[ 491, -518, -177,  128,  -81,  336, -113,  -40, -334,  295,  133]
Read off the third entry from the right.
Answer: -334
The 1st entry is 491
The entry just right of the largest entry: -518
The fifth-last entry -> -113
The entry just right of 295 -> 133
Read off the median of all entries.
Answer: -40

A = [[4880, 6756, 6089, 4712, 6322, 2966, 4538, 6544, 3996, 7416, 4404, 5559, 7052, 4441, 5230, 5052], [7420, 5845, 3968, 6074, 5534, 2390, 6916, 6404, 7595, 5625, 3759, 5874, 2701, 5262, 5287, 6174], [8328, 5937, 3440, 5605, 5319, 2118, 6513, 7228, 6802, 4817, 4058, 6407, 2952, 5836, 5455, 7633], [8283, 6013, 3742, 6976, 4421, 2046, 7175, 5982, 6644, 3935, 3502, 6554, 4070, 6102, 4794, 8259], [4237, 4827, 4942, 5100, 5461, 7215, 5755, 6759, 6003, 5998, 5293, 5618, 5149, 9366, 5560, 5450], [8250, 6240, 3641, 6275, 5517, 2357, 7225, 6484, 6463, 3617, 4396, 6388, 4187, 5165, 5588, 7076], [4281, 4881, 4950, 5085, 4754, 8001, 6240, 6924, 5671, 5803, 5248, 5553, 6514, 8159, 4590, 5070], [3957, 4552, 4730, 5714, 5856, 7792, 5635, 7110, 5807, 6564, 4693, 5202, 5789, 7607, 5127, 5801], [4277, 4315, 4370, 5955, 4978, 7858, 5635, 6464, 6103, 6860, 4597, 6098, 6421, 8623, 5866, 5647], [5255, 6162, 5924, 3512, 5852, 3351, 4864, 7069, 3317, 7842, 3186, 5312, 6864, 5129, 5086, 5456], [5006, 5917, 6160, 3989, 6340, 3624, 5139, 6681, 3755, 9017, 3490, 5702, 6504, 4896, 5639, 4645], [5908, 5394, 5040, 4022, 6734, 3537, 5004, 7058, 3135, 8706, 4407, 5775, 7302, 4738, 4874, 4948]]
Which number is the entry just left of the largest entry?
A: 5149
The maximum -> 9366
The entry just left of 5248: 5803
The entry just right of 2701 -> 5262
Which number is the entry just right of 4817?
A: 4058
The entry just left of the smallest entry -> 4421

Questions about the row below.
1) Find the fourth entry from the end.
2) Find the 3rd entry from the left.
3) Find the entry just right of the smallest entry.
4) Find the last entry.
5) Find the fifth-last entry.
6) Find the 5th entry.
7) Find the 1st entry from the left.
array([ 14, 162,  83, 140,  75,  61, 100, 130, 192,  39,  79, 246,  34])
1) 39
2) 83
3) 162
4) 34
5) 192
6) 75
7) 14

Questions about the grid below.
1) Which number is the 2nd smallest entry?
2) Which number is the 3rd smallest entry?
3) Which number is the entry just left of the largest entry?
4) Which number is the entry just left of -0.643?
5) Which number is the entry just left of -0.500?
6) Which number is the entry just left of -0.702?
7) Which number is the third largest entry?
array([[-0.531, -0.532, -0.677, -0.535, -0.599, -0.471, -0.559, -0.647,
        -0.534, -0.657],
       [-0.531, -0.525, -0.652, -0.524, -0.633, -0.466, -0.550, -0.643,
        -0.537, -0.659],
       [-1.554,  0.793, -2.249, -0.162,  1.223, -2.336, -0.318, -1.156,
        -0.500, -0.515],
       [-0.580, -0.560, -0.529, -0.504, -0.613, -0.453, -0.529, -0.549,
        -0.463, -0.613],
       [-1.588,  0.598, -1.770, -0.074,  0.400, -2.409, -0.952, -1.605,
        -0.241, -2.106],
       [-1.761, -0.186, -0.342,  0.100,  0.021, -1.899, -1.259, -0.824,
         0.098, -1.926],
       [-2.447,  1.752, -2.063, -0.353,  1.071, -1.681, -0.664, -1.561,
         0.226, -1.177],
       [-0.607, -0.516, -0.702, -0.537, -0.613, -0.545, -0.535, -0.699,
        -0.598, -0.704],
       [-1.632,  0.571, -1.691, -0.200,  0.426, -2.415, -0.901, -1.560,
        -0.266, -2.146],
       [-1.695,  0.740, -1.453, -0.125,  0.727, -2.412, -0.647, -1.690,
        -0.147, -1.765]])
1) -2.415
2) -2.412
3) -2.447
4) -0.550
5) -1.156
6) -0.516
7) 1.071

Read these off the table that follows. Rows and columns are numbered from 1.
1) Give the entry in row 3 and column 1.
2) Give the bottom entry of the column that holds the largest entry.
3) Give the minimum.
4) Give the entry directly above 0.12.
5) Give the bottom-right entry.
6) Give the entry just right of the smallest entry.
7) Give the entry in the top-right corner.
8) Give the bottom entry of the column that holds the smallest entry.
[[0.09, -0.20, -0.11, 0.05, 0.10, -0.12, 0.01, 0.06, 0.01, 0.03],
 [0.03, -0.21, -0.11, 0.07, 0.08, -0.11, 0.01, 0.10, -0.06, 0.05],
 [0.18, -0.13, -0.08, 0.01, 0.11, -0.11, 0.01, -0.01, 0.16, -0.01],
 [0.11, -0.19, -0.11, 0.04, 0.10, -0.13, 0.01, 0.05, 0.04, 0.02],
 [0.14, -0.17, -0.10, 0.03, 0.11, -0.12, 0.01, 0.03, 0.09, 0.01],
 [0.05, -0.20, -0.10, 0.06, 0.09, -0.12, 0.01, 0.09, -0.04, 0.05],
 [0.07, -0.20, -0.12, 0.05, 0.10, -0.13, 0.01, 0.07, -0.01, 0.04],
 [0.17, -0.14, -0.09, 0.02, 0.11, -0.12, 0.01, 0.01, 0.13, 0.00],
 [0.16, -0.16, -0.10, 0.02, 0.11, -0.13, 0.01, 0.02, 0.11, 0.00],
 [0.12, -0.19, -0.11, 0.04, 0.10, -0.12, 0.01, 0.04, 0.07, 0.02]]
1) 0.18
2) 0.12
3) -0.21
4) 0.16
5) 0.02
6) -0.11
7) 0.03
8) -0.19

Questions about the row below.
1) Read off the third-last entry.
2) Read off the entry just left of -305.
3) Read off the first entry from the right.
-265  -681  -305  -492   129   629   577
1) 129
2) -681
3) 577

[ 270,  274,  128,  -97, -151, -233,  428, -465,  106,    4,  371, -252,
  518,   72,   51]
Which number is the entry just left of 518? -252
Which number is the entry just right of the centre entry? 106
Which number is the first entry? 270
Which number is the first entry from the right? 51
Which number is the entry just left of -151? -97
Which number is the second largest entry? 428
The 2nd entry from the left -> 274
The third entry from the left -> 128
